Here is a tiny trained network, its code and every weight. The questions are about switching its units off for an input and a class, where a switched-off unit gives its printed mean instead of its output.

import numpy as np


def w(rows, s, z=0):
    codes = np.array(rows[::2]) - 128.0
    scale = np.full(codes.shape[1], s)
    scale[-1] = z or s
    return codes * scale


def f(y):
    return y / 2 * (1 + np.tanh(0.7978845608 * (y + 0.044715 * y**3)))


def log_softmax(a):
    a = a - a.max(-1, keepdims=True)
    return a - np.log(np.exp(a).sum(-1, keepdims=True))


def net(x, mask):
    res = np.array(x, float).reshape(1, 6) / 4 @ E
    y = f(res @ A[0][:, :-1].T + A[0][:, -1])
    res = res + np.where(mask, y, B[0][:, -1]) @ B[0][:, :-1]
    return log_softmax(res[-1] @ U[:, :-1].T + U[:, -1])


A, B = {}, {}
E = w([
[100,63,70,97,165,77],'x0',
[101,138,128,79,119,126],'x1',
[85,162,76,72,179,134],'x2',
[135,47,113,186,109,72],'x3',
[96,148,82,162,1,137],'x4',
[97,137,197,152,96,58],'x5',
],0.0093)
A[0] = w([
[144,79,144,120,216,104,211],'n0',
[109,88,11,159,121,105,252],'n1',
[61,189,113,120,88,115,110],'n2',
[137,218,102,139,130,200,177],'n3',
[142,200,148,95,154,200,113],'n4',
[113,89,73,104,129,118,234],'n5',
],0.011,0.0036)
B[0] = w([
[71,189,159,78,161,90,245],'n0',
[226,11,56,114,122,213,255],'n1',
[74,182,225,141,108,50,196],'n2',
[127,116,117,56,254,174,221],'n3',
[149,69,91,86,182,189,209],'n4',
[180,118,108,57,216,166,206],'n5',
],0.0093,0.0083)
U = w([
[176,87,87,90,149,191,86],'0',
[79,201,136,95,148,92,253],'1',
[147,115,150,249,59,101,61],'2',
],0.011,0.0026)

Each question gives the input, the list of numbers given to net, and the class t.
The units are the neurons (one row each of A and B). Each row of codes is followed by its name. A weight is (code - 128) times the scale printed after its matrix; where a second scale follows, it is the last column's (A, B and U).
mask holds one flag per neuron, in row order. A switched-off neuron (its flag False) gives its mean, the last column of its row in B, instead of its output. The means were averaged over made-up inputs and are rounded, as every weight is.
A unit's drop is (log p(t) with every unit on - log p(t) with that unit switched off) / (log p(t) with every unit on - log p(t) with every unit switched off).
The circuit of an input: a set's keep is (log p(t) with only the set's units on - log p(t) with every unit switched off) / (log p(t) with every unit on - log p(t) with every unit switched off). Starting from all 6 units, units are removed one at a time, each time the one whose removal leaves the highest keep (on an exact tie, the one counted first), for as long as the keep stays at least 0.8.
circuit, biggest first: the units of the circuit, biggest drop first
most important unit: the unit with the biggest drop
top k neurons: the k neurons with the biggest drops, biggest first
drop when u is switched off: that unit's drop, to one decimal
input [8,-7,-4,-8,-1,6], class 1: most important unit -> n1
input [-1,7,-3,-6,6,-3], class 1: top 2 neurons -> n1; n2
input [-1,-1,-7,7,-8,-2], class 1: circuit, biggest first -> n0; n1
input [-1,-7,-5,2,0,-3], class 2: circuit, biggest first -> n3; n4
input [2,1,-2,-2,1,7], class 2: circuit, biggest first -> n3; n5
input [2,-5,4,4,7,4], class 2: top 3 neurons -> n3; n4; n2
input [-5,1,7,6,-1,2], class 1: top 2 neurons -> n1; n4
input [-4,2,-7,7,-6,0], class 2: top 2 neurons -> n3; n5
input [-5,-8,5,0,-6,2], class 1: top 3 neurons -> n1; n0; n5
input [-6,-4,4,4,2,8], class 2: top 2 neurons -> n0; n3
input [-2,5,-2,6,5,1], class 2: top 2 neurons -> n3; n4
input [-7,8,-8,2,0,1], class 2: drop when n0 is switched off -> 0.1
input [-5,4,0,0,3,2], class 1: drop when n1 is switched off -> 0.7
input [2,-2,-8,-5,-4,-6], class 1: drop when n1 is switched off -> 1.2
input [7,-1,-4,1,-7,1], class 1: circuit, biggest first -> n0
